Here is a tiny trained network, its code and every weight. The questions are about switching its units off for an input and a class, where a switched-off unit gives its printed mean instead of its output.

import numpy as np


def w(rows, s, z=0):
    codes = np.array(rows[::2]) - 128.0
    scale = np.full(codes.shape[1], s)
    scale[-1] = z or s
    return codes * scale


def f(y):
    return y / 2 * (1 + np.tanh(0.7978845608 * (y + 0.044715 * y**3)))


def log_softmax(a):
    a = a - a.max(-1, keepdims=True)
    return a - np.log(np.exp(a).sum(-1, keepdims=True))


def net(x, mask):
    res = np.array(x, float).reshape(1, 5) / 4 @ E
    y = f(res @ A[0][:, :-1].T + A[0][:, -1])
    res = res + np.where(mask, y, B[0][:, -1]) @ B[0][:, :-1]
    return log_softmax(res[-1] @ U[:, :-1].T + U[:, -1])


A, B = {}, {}
E = w([
[61,1,138],'x0',
[129,133,125],'x1',
[133,122,134],'x2',
[239,68,27],'x3',
[126,132,126],'x4',
],0.0067)
A[0] = w([
[60,168,180,73],'neuron 1',
[195,254,131,148],'neuron 2',
[95,141,171,103],'neuron 3',
[158,222,101,128],'neuron 4',
[149,176,139,240],'neuron 5',
[234,53,17,127],'neuron 6',
[114,123,143,253],'neuron 7',
],0.0086,0.0055)
B[0] = w([
[211,244,221,152],'neuron 1',
[61,36,165,203],'neuron 2',
[129,165,160,135],'neuron 3',
[96,67,152,167],'neuron 4',
[49,70,66,200],'neuron 5',
[60,241,255,254],'neuron 6',
[64,106,45,210],'neuron 7',
],0.0074,0.0064)
U = w([
[131,245,197,48],'0',
[101,137,92,240],'1',
[123,114,113,228],'2',
[113,113,102,189],'3',
[99,39,150,2],'4',
[224,131,70,11],'5',
],0.013,0.0043)

Each question gives the input, the list of numbers given to net, and the class t.
The units are the neurons (one row each of A and B). Each row of codes is followed by its name. A weight is (code - 128) times the scale printed after its matrix; where a second scale follows, it is the last column's (A, B and U).
mask holds one flag per neuron, in row order. A switched-off neuron (its flag False) gives its mean, the last column of its row in B, instead of its output. The means were averaged over made-up inputs and are rounded, as every weight is.
A unit's drop is (log p(t) with every unit on - log p(t) with that unit switched off) / (log p(t) with every unit on - log p(t) with every unit switched off).
The circuit of an input: a set's keep is (log p(t) with only the set's units on - log p(t) with every unit switched off) / (log p(t) with every unit on - log p(t) with every unit switched off). Starting from all 7 units, units are removed one at a time, each time the one whose removal leaves the highest keep (on an exact tie, the one counted first), for as long as the keep stays at least 0.8.
units of the circuit, in order: the units of the circuit, biggest drop first
k most important neurons: the k neurons with the biggest drops, biggest first
drop of u: that unit's drop, to one decimal
input [-2,-2,-1,5,-4], class 0: 2 most important neurons : neuron 6; neuron 7
input [-8,-7,3,7,4], class 4: units of the circuit, in order : neuron 2
input [-8,8,3,-6,-8], class 1: units of the circuit, in order : neuron 6; neuron 5
input [-5,6,-5,8,7], class 0: 2 most important neurons : neuron 6; neuron 7
input [-6,4,4,-4,-4], class 4: units of the circuit, in order : neuron 2; neuron 6
input [1,-3,-3,4,-1], class 0: 2 most important neurons : neuron 6; neuron 2
input [-7,5,-2,-1,-2], class 4: 2 most important neurons : neuron 2; neuron 4
input [-3,-6,-6,-5,2], class 2: 3 most important neurons : neuron 6; neuron 5; neuron 2
input [5,-2,-2,6,2], class 0: drop of neuron 1 : -0.1
input [5,2,6,-8,1], class 0: drop of neuron 1 : 1.3
input [6,-4,-1,7,5], class 0: drop of neuron 2 : 0.1
